Below are the code and all the weights of a small trained network. Each question names an input and a class and asks about switching units off, where a switched-off unit gives its printed mean instead of its output.

import numpy as np


def w(rows, s, z=0):
    codes = np.array(rows[::2]) - 128.0
    scale = np.full(codes.shape[1], s)
    scale[-1] = z or s
    return codes * scale


def f(y):
    return np.maximum(y, 0)


def log_softmax(a):
    a = a - a.max(-1, keepdims=True)
    return a - np.log(np.exp(a).sum(-1, keepdims=True))


def net(x, mask):
    res = np.array(x, float).reshape(1, 6) / 4 @ E
    y = f(res @ A[0][:, :-1].T + A[0][:, -1])
    res = res + np.where(mask, y, B[0][:, -1]) @ B[0][:, :-1]
    return log_softmax(res[-1] @ U[:, :-1].T + U[:, -1])


A, B = {}, {}
E = w([
[22,160,111,101,115,193],'x0',
[119,193,202,206,86,105],'x1',
[97,96,112,244,237,115],'x2',
[160,99,199,148,130,254],'x3',
[142,100,48,207,42,159],'x4',
[129,129,125,124,132,128],'x5',
],0.0087)
A[0] = w([
[22,134,107,142,126,158,199],'neuron 0',
[162,100,72,148,43,142,47],'neuron 1',
[143,179,218,26,194,112,52],'neuron 2',
[142,139,143,84,67,144,48],'neuron 3',
[167,171,155,13,20,122,74],'neuron 4',
[121,218,224,192,88,105,130],'neuron 5',
[112,126,224,50,191,81,33],'neuron 6',
[139,97,93,158,64,134,2],'neuron 7',
[90,148,28,78,136,2,87],'neuron 8',
[159,23,6,18,197,143,154],'neuron 9',
[168,54,144,86,159,231,153],'neuron 10',
[105,125,158,129,193,101,82],'neuron 11',
[224,138,130,122,139,90,73],'neuron 12',
[237,74,152,154,134,70,12],'neuron 13',
[26,173,141,97,125,218,12],'neuron 14',
[229,83,180,141,133,137,46],'neuron 15',
],0.0085,0.0028)
B[0] = w([
[90,114,154,76,166,81,208],'neuron 0',
[110,136,79,148,122,171,184],'neuron 1',
[109,120,52,166,83,194,232],'neuron 2',
[133,90,134,140,170,125,174],'neuron 3',
[159,71,147,159,255,132,247],'neuron 4',
[194,190,114,96,142,123,217],'neuron 5',
[88,148,65,170,81,172,214],'neuron 6',
[96,127,60,133,121,175,162],'neuron 7',
[148,101,214,197,38,150,230],'neuron 8',
[184,199,134,115,149,106,255],'neuron 9',
[154,164,186,178,74,126,227],'neuron 10',
[102,95,98,171,146,166,172],'neuron 11',
[79,105,115,79,100,87,174],'neuron 12',
[89,95,108,43,129,62,190],'neuron 13',
[81,112,133,59,98,75,210],'neuron 14',
[67,101,131,85,87,89,183],'neuron 15',
],0.0098,0.0084)
U = w([
[105,117,11,145,101,200,50],'0',
[145,114,238,151,67,150,160],'1',
[76,97,126,28,124,84,65],'2',
[143,70,142,168,248,141,156],'3',
[144,142,142,119,131,141,253],'4',
[191,246,136,106,139,128,78],'5',
],0.012,0.0054)

Each question gives the input, the list of numbers given to net, and the class t.
The units are the neurons (one row each of A and B). Each row of codes is followed by its name. A weight is (code - 128) times the scale printed after its matrix; where a second scale follows, it is the last column's (A, B and U).
mask holds one flag per neuron, in row order. A switched-off neuron (its flag False) gives its mean, the last column of its row in B, instead of its output. The means were averaged over made-up inputs and are rounded, as every weight is.
A unit's drop is (log p(t) with every unit on - log p(t) with that unit switched off) / (log p(t) with every unit on - log p(t) with every unit switched off).
The circuit of an input: a set's keep is (log p(t) with only the set's units on - log p(t) with every unit switched off) / (log p(t) with every unit on - log p(t) with every unit switched off). Starting from the 12 units with the biggest drops (on a tie, the unit counted first), units are removed one at a time, each time the one whose removal leaves the highest keep (on an exact tie, the one counted first), for as long as the keep stays at least 0.8.
circuit, biggest first: the units of the circuit, biggest drop first
unit that matters most: the unit with the biggest drop
k most important neurons: the k neurons with the biggest drops, biggest first
drop when u is switched off: that unit's drop, to one decimal
input [1,7,2,5,6,-7], class 4: circuit, biggest first => [neuron 8]
input [8,-4,1,-7,7,3], class 2: 2 most important neurons => [neuron 0; neuron 2]
input [6,0,3,4,-3,2], class 2: 3 most important neurons => [neuron 14; neuron 8; neuron 0]
input [7,-1,-5,-2,5,1], class 2: circuit, biggest first => [neuron 14; neuron 0]
input [-5,5,-6,-7,-7,-6], class 0: circuit, biggest first => [neuron 2; neuron 6]
input [-5,1,5,6,-4,-3], class 1: 4 most important neurons => [neuron 4; neuron 10; neuron 15; neuron 0]
input [4,-5,8,-6,6,-4], class 3: 3 most important neurons => [neuron 2; neuron 0; neuron 6]
input [2,-8,-8,6,3,7], class 3: 2 most important neurons => [neuron 4; neuron 3]
input [-2,-7,-6,5,4,2], class 5: 2 most important neurons => [neuron 9; neuron 10]
input [8,7,3,-1,7,-6], class 2: circuit, biggest first => [neuron 0; neuron 14]
input [5,8,-7,0,6,-4], class 5: 3 most important neurons => [neuron 5; neuron 2; neuron 11]
input [-5,-3,6,-3,1,-7], class 4: 3 most important neurons => [neuron 4; neuron 8; neuron 0]
input [2,4,4,-5,-7,1], class 0: 2 most important neurons => [neuron 6; neuron 2]
input [6,-4,-8,-4,-1,-6], class 3: circuit, biggest first => [neuron 4]
input [-3,-4,4,7,-5,4], class 1: 2 most important neurons => [neuron 10; neuron 4]
input [0,3,4,-4,1,-1], class 1: 2 most important neurons => [neuron 4; neuron 8]
input [4,7,5,1,-6,1], class 5: 2 most important neurons => [neuron 5; neuron 4]
input [5,-7,-3,6,2,6], class 5: 3 most important neurons => [neuron 9; neuron 8; neuron 10]
input [-2,8,1,5,3,-6], class 5: 2 most important neurons => [neuron 5; neuron 8]
input [-8,-5,5,-1,-6,-1], class 2: unit that matters most => neuron 13
input [-7,6,-4,3,1,-7], class 2: 2 most important neurons => [neuron 13; neuron 15]
input [-3,5,-5,-8,0,6], class 1: drop when neuron 8 is switched off => 1.4
input [-5,-4,-8,4,-7,6], class 3: drop when neuron 15 is switched off => -0.1
input [5,-1,2,2,-7,5], class 0: drop when neuron 6 is switched off => 0.2
input [-8,-6,5,8,1,3], class 1: drop when neuron 0 is switched off => 0.1
